Below is a small trained network, with its code and all its weights. Each question gives an input and a target symbol and asks what happens when units are switched off, that is, made to give their printed mean instead of their output.

import numpy as np


def w(rows, s, z=0):
    codes = np.array(rows[::2]) - 128.0
    scale = np.full(codes.shape[1], s)
    scale[-1] = z or s
    return codes * scale


def f(y):
    return y / 2 * (1 + np.tanh(0.7978845608 * (y + 0.044715 * y**3)))


def softmax(a):
    e = np.exp(a - a.max(-1, keepdims=True))
    return e / e.sum(-1, keepdims=True)


def log_softmax(a):
    a = a - a.max(-1, keepdims=True)
    return a - np.log(np.exp(a).sum(-1, keepdims=True))


def net(x, mask):
    ids = ['βεζηθλμξπσφω'.index(c) for c in x.split()]
    T = len(ids)
    res = E[ids] + P[:T]
    u = 0
    for l in range(2):
        r = res
        for j in range(3):
            rows = slice(2 * j, 2 * j + 2)
            q, k, v = (r @ M[l][rows].T for M in (Q, K, V))
            z = softmax(np.where(np.tri(T) > 0, q @ k.T / 2**0.5, -1e9)) @ v
            o = O[l][rows]
            res = res + np.where(mask[u + j], z, o[:, -1]) @ o[:, :-1]
        u += 3
        y = f(res @ A[l][:, :-1].T + A[l][:, -1])
        res = res + np.where(mask[u : u + 8], y, B[l][:, -1]) @ B[l][:, :-1]
        u += 8
    return log_softmax(res[-1] @ U[:, :-1].T + U[:, -1])


Q, K, V, O, A, B = {}, {}, {}, {}, {}, {}
E = w([
[89,154,165,72,128,139,180,142],'β',
[112,226,163,141,111,92,129,131],'ε',
[126,5,107,43,136,172,211,118],'ζ',
[67,168,87,211,56,31,182,144],'η',
[162,98,143,152,183,111,212,145],'θ',
[121,112,99,175,146,29,214,104],'λ',
[56,196,139,145,108,41,168,141],'μ',
[176,201,157,161,144,140,143,159],'ξ',
[32,111,90,94,111,130,114,194],'π',
[198,95,138,173,25,190,215,123],'σ',
[175,113,162,84,250,203,142,193],'φ',
[112,168,127,146,40,99,189,124],'ω',
],0.013)
P = w([
[52,204,61,175,183,235,116,83],'0',
[82,128,188,212,143,173,210,162],'1',
[161,134,49,73,52,100,159,180],'2',
[99,51,150,160,83,79,57,22],'3',
[72,145,219,200,156,170,217,177],'4',
[216,112,67,62,95,85,128,180],'5',
[112,55,189,133,57,34,59,55],'6',
[79,164,232,201,180,169,237,180],'7',
[230,126,121,2,107,67,134,180],'8',
],0.011)
Q[0] = w([
[118,187,78,109,254,117,178,230],'L0H0',
[116,77,96,74,135,18,65,76],'L0H0',
[138,92,114,83,81,79,48,78],'L0H1',
[87,133,132,134,96,109,120,72],'L0H1',
[129,184,153,159,44,124,41,86],'L0H2',
[116,104,175,192,192,99,161,98],'L0H2',
],0.0084)
K[0] = w([
[135,151,10,108,193,122,162,178],'L0H0',
[126,77,205,67,120,38,140,170],'L0H0',
[177,86,161,121,128,84,104,154],'L0H1',
[114,113,182,129,99,104,93,136],'L0H1',
[133,192,133,146,61,102,63,120],'L0H2',
[131,166,128,170,157,129,182,154],'L0H2',
],0.011)
V[0] = w([
[58,140,190,95,179,24,107,177],'L0H0',
[185,132,75,254,97,137,113,165],'L0H0',
[88,133,62,146,98,157,34,90],'L0H1',
[89,203,215,130,149,141,141,237],'L0H1',
[182,115,184,101,184,54,158,136],'L0H2',
[145,99,98,50,148,115,177,127],'L0H2',
],0.0079)
O[0] = w([
[111,123,39,192,67,144,100,68,88],'L0H0',
[90,147,144,159,174,17,137,234,105],'L0H0',
[32,221,122,80,29,107,91,117,140],'L0H1',
[202,86,80,206,78,202,93,177,254],'L0H1',
[115,135,122,159,2,123,98,127,62],'L0H2',
[152,194,54,204,114,133,137,151,200],'L0H2',
],0.0084,0.0018)
A[0] = w([
[149,155,156,181,76,71,137,161,135],'L0N0',
[198,127,144,78,153,101,141,114,8],'L0N1',
[169,88,86,118,94,117,94,164,37],'L0N2',
[80,153,147,147,131,154,158,72,184],'L0N3',
[111,66,119,186,123,139,169,145,166],'L0N4',
[108,104,165,157,139,87,90,74,2],'L0N5',
[200,134,171,109,103,177,148,150,153],'L0N6',
[149,207,171,119,175,132,6,96,219],'L0N7',
],0.011,0.0029)
B[0] = w([
[123,64,92,73,157,173,144,125,254],'L0N0',
[70,108,83,164,121,95,106,132,159],'L0N1',
[135,149,148,14,120,122,145,120,179],'L0N2',
[141,254,156,173,113,142,144,120,219],'L0N3',
[161,208,202,121,171,144,100,115,237],'L0N4',
[141,49,109,151,80,199,224,127,172],'L0N5',
[86,118,99,133,138,81,121,136,243],'L0N6',
[89,79,179,140,73,160,124,254,155],'L0N7',
],0.0086,0.0062)
Q[1] = w([
[43,181,138,175,142,127,150,154],'L1H0',
[150,248,179,124,166,148,86,160],'L1H0',
[109,56,107,122,129,139,145,94],'L1H1',
[84,163,125,167,190,126,157,137],'L1H1',
[125,217,154,137,160,146,138,159],'L1H2',
[124,84,165,169,180,113,73,115],'L1H2',
],0.011)
K[1] = w([
[53,172,143,162,106,179,136,106],'L1H0',
[70,206,125,133,244,220,156,155],'L1H0',
[142,74,146,163,99,113,202,111],'L1H1',
[101,203,127,202,148,104,176,143],'L1H1',
[74,255,134,129,156,221,135,136],'L1H2',
[144,56,205,175,199,145,86,111],'L1H2',
],0.0089)
V[1] = w([
[155,193,127,219,135,62,216,57],'L1H0',
[188,170,253,116,20,56,136,168],'L1H0',
[80,138,101,88,167,75,59,188],'L1H1',
[143,146,171,56,169,255,213,203],'L1H1',
[44,181,93,156,54,133,94,184],'L1H2',
[196,86,134,243,144,140,148,215],'L1H2',
],0.0069)
O[1] = w([
[228,139,32,110,146,237,167,118,146],'L1H0',
[191,184,137,253,103,60,228,137,97],'L1H0',
[135,88,100,139,135,138,174,149,112],'L1H1',
[219,134,166,101,27,89,85,101,255],'L1H1',
[109,79,63,160,37,166,133,116,176],'L1H2',
[169,66,87,212,216,63,60,199,108],'L1H2',
],0.0078,0.01)
A[1] = w([
[123,97,131,124,153,40,108,145,152],'L1N0',
[149,176,96,97,114,159,101,213,133],'L1N1',
[103,135,115,57,185,188,169,103,139],'L1N2',
[122,134,166,173,140,183,92,104,217],'L1N3',
[103,157,91,225,100,172,167,159,2],'L1N4',
[134,164,202,113,191,137,88,121,36],'L1N5',
[126,132,73,106,153,71,64,100,221],'L1N6',
[146,137,170,110,252,149,205,160,75],'L1N7',
],0.011,0.0039)
B[1] = w([
[115,176,102,81,108,210,135,162,198],'L1N0',
[153,153,119,162,199,90,204,57,242],'L1N1',
[75,127,186,198,137,111,124,191,254],'L1N2',
[147,199,119,168,166,170,48,110,199],'L1N3',
[105,2,118,125,132,126,109,72,246],'L1N4',
[145,8,123,66,198,86,117,62,188],'L1N5',
[57,135,63,109,56,117,166,101,177],'L1N6',
[52,174,70,147,135,58,79,99,210],'L1N7',
],0.0092,0.0083)
U = w([
[201,212,130,168,98,174,60,81,89],'β',
[145,65,147,181,65,53,95,101,70],'ε',
[113,111,214,117,137,134,149,58,56],'ζ',
[42,32,111,105,138,165,195,170,40],'η',
[200,104,109,152,170,84,105,57,29],'θ',
[102,184,125,207,140,137,129,125,126],'λ',
[164,89,75,130,145,218,122,62,80],'μ',
[164,137,156,184,123,164,93,220,253],'ξ',
[32,163,91,100,30,147,66,137,120],'π',
[101,115,98,76,83,29,147,144,207],'σ',
[130,68,102,96,141,173,36,155,142],'φ',
[236,159,83,116,85,103,255,79,228],'ω',
],0.0061,0.0042)

Each question gives the input, a string of symbols that net reads in full, and the target symbol t.
The units are the heads (2 rows each of Q, K, V and O) and the neurons (one row each of A and B). Each row of codes is followed by its name. A weight is (code - 128) times the scale printed after its matrix; where a second scale follows, it is the last column's (O, A, B and U).
mask holds one flag per unit, layer by layer, with each layer's heads first. A switched-off unit (its flag False) gives its mean, the last column of its rows in O or B, instead of its output. The means were averaged over made-up inputs and are rounded, as every weight is.
A unit's drop is (log p(t) with every unit on - log p(t) with that unit switched off) / (log p(t) with every unit on - log p(t) with every unit switched off).
k most important neurons: the k neurons with the biggest drops, biggest first
top k neurons in layer l: the k neurons of layer l with the biggest drops, biggest first
which heads matter: for each layer, one digit per head in row order, 1 if its drop is at least 0.15 and else 0, layers parted by /
input π ξ σ β, target β: top neuron in layer 0	L0N3
input ξ ε ω λ, target λ: 3 most important neurons	L0N5, L1N2, L1N7
input ξ ζ ζ ε, target ε: 4 most important neurons	L0N7, L0N5, L1N4, L0N0
input π λ σ ζ ζ σ ε π, target π: which heads matter	011 / 101
input ε η λ θ η λ ω, target ω: 2 most important neurons	L0N4, L0N6
input φ β η η β ε φ ζ, target φ: 3 most important neurons	L0N4, L1N5, L1N0
input λ β ζ λ π, target λ: which heads matter	010 / 110
input ξ μ π μ η, target ξ: top 2 neurons in layer 0	L0N4, L0N7
input ε ζ ε θ π ε η λ, target ε: which heads matter	010 / 101
input ζ ε ζ ζ, target ζ: which heads matter	110 / 001
input ε λ θ σ η μ β ω, target ε: 2 most important neurons	L0N7, L1N4
input λ θ φ, target ω: 2 most important neurons	L0N0, L1N1
input ω η ε ζ η π ζ ε, target ω: top 2 neurons in layer 0	L0N3, L0N0
input π ε η, target ω: 4 most important neurons	L0N0, L0N4, L1N2, L0N6
input θ ε ε η σ ω φ, target φ: top 2 neurons in layer 1	L1N0, L1N5
input ζ β ζ λ θ π, target ω: top 3 neurons in layer 1	L1N1, L1N7, L1N4
input φ ω μ, target ω: which heads matter	000 / 000
input π μ β λ ζ λ ε ζ φ, target ω: which heads matter	001 / 000
input θ μ η ζ ζ, target θ: 2 most important neurons	L0N4, L1N5
input π ζ μ φ, target φ: which heads matter	010 / 101
input η ζ ζ ε θ, target η: which heads matter	110 / 011
input μ β λ ξ, target ξ: which heads matter	000 / 001
input μ ω λ ω φ, target μ: 2 most important neurons	L1N4, L0N3
input ζ λ ζ μ λ, target ζ: which heads matter	110 / 001
input φ ζ μ ε ζ π μ λ, target φ: 3 most important neurons	L0N4, L1N5, L1N0
input λ η π μ, target μ: most important neuron	L0N3
input μ ξ η, target ω: 2 most important neurons	L0N4, L1N2
input σ ζ β, target ω: 2 most important neurons	L0N0, L1N2
input λ ζ ζ ε, target ε: 4 most important neurons	L0N5, L0N7, L1N4, L0N0
